Moves between points:
at | @ +
bh | qp lb
nm | zg qj
lq | cm mm
mm | md lq
zh | fb pb
hn | fg hr
lg | rd gt
gh | nm tr
nh | fl hj
fl | tp sj
zg | tj pq
tr | hq gh
jl | zh nz
rz | hn tb
fb | fq lt
fg | mm cm
dl | bh rq
fd | dl mj
tj | lb qp
nz | jt jl
zp | lt fq
rd | gh hq
gj | fd jh
gt | pf lg
sj | hj fl
mj | jh fd
jq | lq md
ht | lg pf
lb | rq bh
jt | gj mh
lt | pb fb
tb | ht rz
qj | tr nm
dg | gq pp
pb | nz zh
mh | jl jt
cm | hr fg
gq | sj tp
qp | pq tj
hq | gt rd
tp | pp gq
pq | qj zg
jh | mh gj
hr | tb hn
rq | mj dl
pp | jq dg
pf | rz ht
hj | zp nh
fq | nh zp
md | dg jq

The rows follow the links: the fewer symbols apart two points are, the more alike their rows tend to be.

Rows with their points:
[-33  94  17 -35   6 -20  34  11 -16  86  27 -73   2   4  10 -53 -44 -27   8 -19  12  37  21 -28  18  -5   0 -17  36 -84 -40 -55  38 -46 -32   9  51 -22 -56 -27  -5 -37  -7 -66  24 -25 -13 -51 -65  35  14  11 -20  22   3   3  14   9   9 -50 -31 -30]: nz
[-38 -67 -44  57 -24  -9  28 -56  18 -74  -6  91 -21   9 -29  24  60  50 -32 -44  20 -36  54  -3  21  -4  17  -3 -20  74  -7  47  26 -39 -12  33 -17 -40  11  63 -10  46 -27 -17 -28 -62 -54  15 -23  14  -6 -26  23  14  40 -42  -3  -8 -31  58  19  16]: pq
[  6  54   0  -6  33 -25  31  60  30  42  38 -83 -20   1  50 -40  21 -43 -37 -18  -9   8  -5 -39  63  59  27 -37  29 -63 -37 -28 -16 -30  -5   6  21  19   6 -10 -15 -62  73   0   2  17  -3 -50 -61 -15 -28 -14 -72  30 -31 -36 -26 -10  -4 -86  17 -39]: nh
[ 65  -4  -3 -10 -24  21 -23  26   0  -1  -3  10   9  -3  10  32  20  -7 -12  46 -46 -12 -54  25  14  41 -36 -66  -8  46  37 -59 -80  48  54 -42 -30  31  10 -60 -18 -10  71 102  18 104  56  14   4  10 -11  35  -5 -13 -27  36  24 -18  12   7  28   5]: hn
[-28  84  16 -37  28 -10   9   2   0  49   6 -93  21  -1  55 -42 -72 -42  57  30  56  43   3 -19   5 -42  36  46  26 -83 -21  31  49 -18 -38  -9  29   5 -11 -15  -1 -27 -38 -84  40 -21   5 -53 -30 -26 -21 -12  -5  13  17  10  12  18  14 -60 -36 -21]: lt
[-22  18 -16 -27 -66   2  -7 -92  14  21 -64  53  10 -21  31  34   1  24  14  24  58 -14 -19 -17 -40 -85  78  17 -10  38  30  33   9   6  14  15 -38  -2  21  -6 -11  46 -60  -1  31 -47 -38 -39 -23  42 -22   8  54  -7  78 -23  68  -9 -43  33  21  46]: ht
[-31 -43  17  -6 -26 -24   8  -2  12  26 -41  50 -62 -45  11   5  48  14 -68 -98 -20 -32 -20 -39 -59   6  63  23  29 -20  -2  19   1  -9  14  38 -27 -17  31  47  41 -16 -22  32 -45 -49 -53 -12  42   8  44 -25  -9  -2 -19 -99 -28  12 -36  13  35  31]: lq
[ 46 -66  54 -11  39  13 -36  40  -6 -15 -14 -29   5 -14 -12  15 -42 -19  21  -6 -28  10 -44  49 -57  -2   8  72  -4 -22  24  32  -9  57  -8 -25  -9  30  38  11  49 -12   1  44 -19  38  61  50 119 -69  25 -17  22 -43 -56  20 -16  45  36 -11 -22  18]: dg

Each walk starts at a row. The symbols on each line, taken left to right, move it on to the next point.
Answer with the point's row; about right is enough.
start [ 22 -16  49 -18  52  -1 -29  20   7  -3 -14 -64  24 -16  18  -2 -66 -30  57  13  19  20 -13  23 -56 -39  40 114 -14 -42  10  81  26  41 -39 -20   4  32  39  31  44 -14 -42 -17  11  -7  41  28  85 -79 -12 -30   6 -15 -18  19   3  51  24 -29 -42   8]
@ @ + + @ @ + + [ -30  100   12  -37   14  -13   14    5   -9   75   18  -88    7   11   35  -51  -55  -32   32   10   31   36    7  -31   12  -21   13   13   28 -100  -31   -6   37  -28  -32   17   43   -6  -36  -27   -7  -28  -28  -69   31  -30   -8  -54  -53   10   -2    0  -16   20    7    9   17   17    4  -61  -27  -26]
@ + @ @ + + @ + [ -3  47  35 -29  41  -4   1   5   5  28   4 -80  19  10  47 -30 -72 -37  61  37  55  36  -4  -8  -8 -46  49  81   3 -85 -14  62  42   1 -36  -5  18  20   4   9   7 -13 -46 -53  37 -24  23 -28   6 -47 -24 -25  -2   4   7  22  16  35   5 -51 -33  -7]
start [-11  13  17 -20  -2 -30  28  59  18  62  10 -30 -51 -17  19 -30  40 -17 -71 -80 -52 -16 -13 -57  11  56  25 -45  42 -57 -32 -52 -15 -19  13  18  10  16   2   3  21 -67  59  35 -31   2 -30 -34 -10  16  32  -8 -82  17 -51 -71 -42  -6 -12 -46  26 -12]
+ + @ @ + @ + [ -19   -8   25   -8  -10  -27   25   47   15   59  -10    7  -59  -37    8  -15   52   -7  -78 -100  -52  -22  -21  -49  -28   56   42  -15   44  -51  -31  -41  -21  -24   14   34    7    4    2   19   29  -61   40   40  -49  -13  -42  -20   13   13   40  -18  -47    3  -44  -94  -40    4  -22  -26   28   -9]
@ @ + @ @ + @ + [ 57 -63  45 -17  18  13 -47  49 -11  -9 -15  -8   5 -19 -13  25 -20 -24  -7   1 -46  -1 -39  41 -61  21 -18  38 -11   2  32  -6 -39  62  25 -30  -7  30  20  -5  44 -19  30  63 -27  58  58  60 118 -56  27   4   8 -42 -63  30 -19  32  34  -5 -16   9]
start [ 77 -50  28  -2   7  19 -35  45  -8  -6  -5   0   2 -12  -6  29  -7 -27 -17   2 -61  -7 -56  39 -45  37 -39   7  -2  12  40 -43 -61  66  37 -39 -14  40  20 -34  35 -17  48  91 -16  84  53  54  83 -23  22  11   8 -49 -57  23 -20  11  28  -2   9  12]
@ @ + @ @ @ @ @ [-31  -6  -8 -10 -63  -3   0 -71  11  21 -65  76 -12 -27  34  29   9  21   4 -12  47 -33 -31 -29 -48 -78  85  38  -5  32  17  60  16   8  24  33 -35 -10  37  20  10  40 -63   3  14 -51 -44 -33   0  21  -7 -12  54  -2  63 -59  55  -5 -40  38  25  49]
@ @ @ @ + [-11 -14 -55  51 -22   0  10 -63  36 -76 -13  80  -1  19  10  38  61  38   1  24  55 -32  13  -3  52 -20  31 -24 -36  96  19  57   2  -6  18  10 -38  -7  39  24 -53  49  -5   5  17 -21 -33 -15 -56  12 -55   0  18  22  73  -5  28 -40 -51  35  31  19]
start [-62 -52  -9  38  -9  -9  20 -20 -13 -18  10  60 -40  -3 -65  -3  61  41 -51 -88 -34 -18  61  -6   3   0 -26 -22  12  16 -37 -20  23 -57 -26  28   3 -61 -26  52  20  10 -16 -31 -46 -75 -68  30  -4  38  51 -10   6  12  13 -57 -37  -1 -21  56  18  -3]
+ + + @ @ @ + [-40  48   6 -20 -10 -12  29  17 -19  69  29 -30 -14  -7 -39 -48  16  -5 -34 -68 -44   5  40 -36  15  20 -35 -51  43 -57 -55 -82  18 -57 -22  19  51 -53 -66 -10  16 -37   2 -46 -30 -37 -46 -26 -46  55  63  15 -23  14 -16 -22 -31  -2   2  -7 -11 -29]
+ + @ @ @ @ [-53 -53 -34  50  -6 -11  20 -43   6 -52   1  82 -34   3 -61  11  58  45 -45 -70 -17 -27  61  -4  11   5  -6 -14  -7  51 -23  20  26 -45 -14  31  -5 -54   4  62  11  35 -37 -34 -50 -70 -68  28   1  25  31 -17   8  12  27 -43 -28 -10 -25  48  15  12]
start [-29 -37 -52  51 -24 -12  18 -64  27 -83  -6  89 -11  16 -19  32  52  45  -8 -15  36 -34  31  -3  26  -5  36  -5 -37  77   3  63  16 -24 -11  34 -35 -28  27  47 -34  54 -22 -12  -4 -55 -49   5 -40  18 -33 -21  14  15  47 -30  11 -33 -37  57  28  23]
+ + @ @ @ @ [ 45  15 -40  14 -43  19  -7  -8  20 -24  -9  24  16  14  41  21  38   7   4  83  15 -19 -39   2  46  27  -1 -69 -18  74  32 -23 -56  36  50 -21 -31  32  12 -56 -57  26  47  71  47  72  16 -16 -53  22 -57  29   0   0  27  27  30 -43 -18  10  40  10]
@ @ + @ + @ @ + [-36 -47   5  -2 -42 -16   5 -34   9  28 -53  70 -44 -41  13  11  32  21 -45 -82  -7 -40 -26 -31 -61 -31  85  49  19  -3  -8  44   6  -2  12  45 -30 -11  43  50  37  -1 -32  18 -32 -69 -54  -8  49   9  22 -32  11 -14  14 -84   4  10 -30  26  32  45]
start [ 68 -34  10 -15 -14  23 -39  47  -5   3   0  -4   4  -7   4  31   4 -11 -19  24 -62  -7 -58  30 -18  40 -40 -36 -11  30  38 -51 -69  63  55 -39 -26  39  14 -48   8 -15  59 102  -2 101  62  39  41  -4   4  36  -4 -33 -49  29   0  -5  24   9  15   3]
@ + + @ @ + + @ [ 28 -40  53 -13  42  14 -34  25 -11 -15 -18 -43   7 -19   6   5 -47 -21  37   1  -2  22 -21  38 -63 -12  20 100  -6 -31  23  59  16  48 -18 -14  -8  27  48  29  48  -9 -27   9 -15   5  55  39 109 -92   4 -29  11 -37 -45  25 -12  54  32 -21 -38  22]
@ + + + @ @ @ [ -27  -40   18   -4  -32  -25   22   28   13   42  -14   25  -61  -36   12   -4   55   10  -70 -109  -44  -39  -19  -40  -45   29   53    3   40  -27  -21  -15   -9   -9    8   35   -2   -6   22   35   43  -35   15   44  -61  -41  -51  -12   32    8   51  -23  -23   -5  -26  -99  -35   11  -31   -6   34   17]
start [ -3  40  11  -8  19 -33  42  68  27  54  26 -47 -36  -5  32 -46  30 -21 -47 -50 -20  -3 -10 -43  37  61  20 -47  30 -62 -34 -42 -27 -31   8  13  19  17  -4 -11  -5 -64  78  19 -11   8 -29 -44 -48   9   2 -16 -71  26 -39 -47 -39  -7 -13 -67  30 -23]
@ + @ @ @ + @ + [  1  24  46 -33  46  -4 -14   7   6   9  -8 -72  19  -9  32 -16 -78 -39  63  32  46  31  -6  13 -40 -51  50  97  -8 -65  -4  85  36  24 -40  -7  10  25  21  19  23  -8 -46 -42  19 -25  32   4  41 -66 -13 -30   0 -11  -9  24   9  43  12 -52 -48   2]
+ + + @ + @ @ + [  3  59   0   2  53 -25  30  61  28   5  47 -85 -14  15  56 -54  15 -35   0   9  25  17   2 -40  75  45  28 -26  10 -68 -41  10   1 -23 -16   0  19  19   6 -10 -36 -48  59 -15  17  20   6 -46 -68 -34 -43 -17 -74  40 -12 -12 -27  -5  -8 -86  14 -30]
start [-39  78   1 -35  -6 -19  43  18 -21  91  39 -54  -7   6 -10 -51 -22  -9 -15 -26 -21  20  19 -41  11   6 -21 -39  47 -79 -39 -77  33 -52 -23  21  41 -32 -71 -23   1 -37  -5 -68  -9 -30 -30 -41 -63  56  42  18 -19  30 -10  -8  -7  -1   7 -29 -18 -43]
+ + @ + @ + @ @ [-52  12   0  -9  -9 -15  26   5 -44  56  21   9 -35  -4 -54 -27  28  11 -56 -87 -52  -6  60 -18   9  18 -44 -48  42 -33 -43 -77  27 -58 -21  23  31 -50 -67  20  19 -15  -5 -46 -42 -46 -57 -10 -22  63  71   3 -20  13  -3 -45 -30   4   0  21  -8 -16]
@ + @ + @ [-54 -16  -5  17  -9 -20  21  -7 -12  13  20  43 -34  -1 -71 -26  42  31 -63 -99 -48  -9  59 -12  -3  17 -37 -34  24 -10 -45 -47  23 -60 -24  28  19 -58 -46  38  19  -6  -8 -40 -49 -59 -58  10 -13  48  60   1  -4  -2  -9 -45 -41   0  -2  36  -8 -18]
start [-14  35 -25 -25 -74  11  -8 -79  -3  27 -45  48  24 -13  43  19 -15  19  20  54  44  -8 -34 -16 -23 -76  44   0  -7  42  37  11   1  12  22   6 -21  -2   7 -38 -31  57 -46  -9  52 -12 -20 -51 -34  51 -19  24  66 -10  71   2  73 -16 -25  36  11  30]
@ + @ + + [ 25  20 -50  20 -40  12   7 -38  34 -42 -17  47  18  14  35  32  33  20   3  73  43 -28 -26  -7  59   3  23 -60 -44  85  38  15 -45  22  55 -11 -35  18  19 -28 -60  41  34  42  49  43   4 -18 -76  16 -67  12   5   4  50  11  34 -43 -25  17  53  10]
+ + @ + + @ [ 61   2 -25  -2 -29  19 -10  14  13 -13  -2  13  18   2  32  22  23   0 -13  67 -10 -14 -39   9  28  38 -21 -75 -23  63  42 -54 -72  44  59 -28 -30  34  18 -73 -43   2  70  83  34  90  36  -6 -32  26 -35  43  -4 -12  -1  22  22 -41   0   4  43  -3]
